W =
[[ 17  -3  -9   0  25   3   0]
 [-16  -9 -29   5   7  11   0]
 [  0  21 -22   0  -9   5  12]
 [  5  14  10   0 -29   2   5]]
The second entry, reading row by row -> -3
Read off the second entry on the diagonal from the top-right corner.
A: 11
The first entry, reading row by row -> 17
The last entry in the row that holds the largest entry is 0
Read off the last entry, reading row by row.
A: 5
The largest entry in the first row: 25
Read off the fourth entry in reading order.
A: 0
The 2nd largest entry: 21
The entry just left of 10: 14
The entry just right of 25: 3
Read off the entry in the bottom-left corner.
A: 5

[-15 -18  20 -25 -27 -13  -4   1 -14  20   9  16 -21 -14]
The entry just left of -13 is -27
Which number is the entry just left of -18?
Answer: -15

data =
[[ -3  -7   7   4   6   3  -8   5]
 [ -2  -3  -5   6  -1  11   3  -5]
 [ -3  -1  15  15  -5 -15 -20  -2]
 [  0  17   7  23   9   8 -11   0]
 [ -3  -9  10   4  -2  -6 -12   9]
 [  3   8  -6  -4  -2  -3   8   0]
 [  4 -13 -13 -32  -1   2  22   7]
 [ -4   0   2  -2 -11  -9  -6   0]
 [  5   2  -8  -4   4   5  13  -9]
 [ -2 -16   6   1  -1   1  -6   1]]
Indices start at 1.
Report the top-left entry.
Answer: -3
Report the entry in row 1 and column 2.
Answer: -7
Report the entry at row 2, column 3.
Answer: -5
The entry in the top-right corner -> 5
The entry at row 2, column 1 -> -2
The bottom-right entry: 1
The entry at row 1, column 3: 7
Report the entry directly below -32.
Answer: -2
The entry at row 3, column 1: -3
The entry at row 2, column 2 is -3
The bottom entry of the column that holds the smallest entry: 1
The entry directly above the largest entry is 15
Report the entry in the bottom-left corner.
Answer: -2
Report the entry directly below 17.
Answer: -9
Report the entry directly below -15.
Answer: 8
Report the top entry of the column that holds the largest entry.
Answer: 4

m = [  1  -7  -4  17  20   1  24 -14   1 -30   5 -32]
Which number is the 3rd entry from the left?
Answer: -4
Which number is the third entry from the right?
Answer: -30
Which number is the 2nd entry from the right?
Answer: 5
The entry just right of -4: 17
The first entry from the left: 1

[[ -3  -5   7  11  -1  -9  -6   3  -6  -1]
 [  0 -15  -9  14  -2 -29 -33   4   7   4]
 [ 14  18 -34 -22   3   8 -17 -21  13   2]
 [  6  18   1   3   3   8   0 -15 -19  -7]
 [  9  12 -14  -4   2   1 -14 -14  -2  -2]
 [ 16  25 -28 -14   4   8 -20 -26  -1  -3]
 [ -4 -10  11  21  -1 -18 -13   5 -10  -2]
 [ -6 -15   7  12  -2 -16  -9  11   2   2]
 [  6  14  -1   2   2   5  -3 -12 -13  -5]
 [  4  13   8  14   2  -1  -7 -12 -26  -8]
 [ -9 -25   5  13  -4 -23 -11  18  11   6]]
The third smallest entry: -29
Which number is the 3rd entry on the main diagonal?
A: -34
Which number is the smallest entry in the last row?
A: -25
Which number is the second smallest entry?
A: -33
Which number is the maximum?
A: 25
The entry directly above the smallest entry -> -9
The 2nd entry, reading row by row -> -5
Which number is the top-right entry?
A: -1
Which number is the last entry, reading row by row?
A: 6
The smallest entry in the last column -> -8
Which number is the entry just right of the largest entry?
A: -28
Which number is the entry in the top-left corner?
A: -3
Which number is the bottom-left entry?
A: -9
Which number is the entry just left of the smallest entry?
A: 18
The last entry of the smallest entry's row -> 2
The 3rd entry on the diagonal from the top-right corner -> -21
Which number is the last entry of the largest entry's row?
A: -3
Which number is the entry just right of the smallest entry?
A: -22
The entry directly below 21 is 12
Which number is the largest entry in the last row?
A: 18
Which number is the entry just right of -28?
A: -14
Which number is the 2nd entry on the diagonal from the top-right corner?
A: 7
The first entry of the smallest entry's row: 14
The top entry of the column that holds the smallest entry -> 7
The entry directly below -21 -> -15
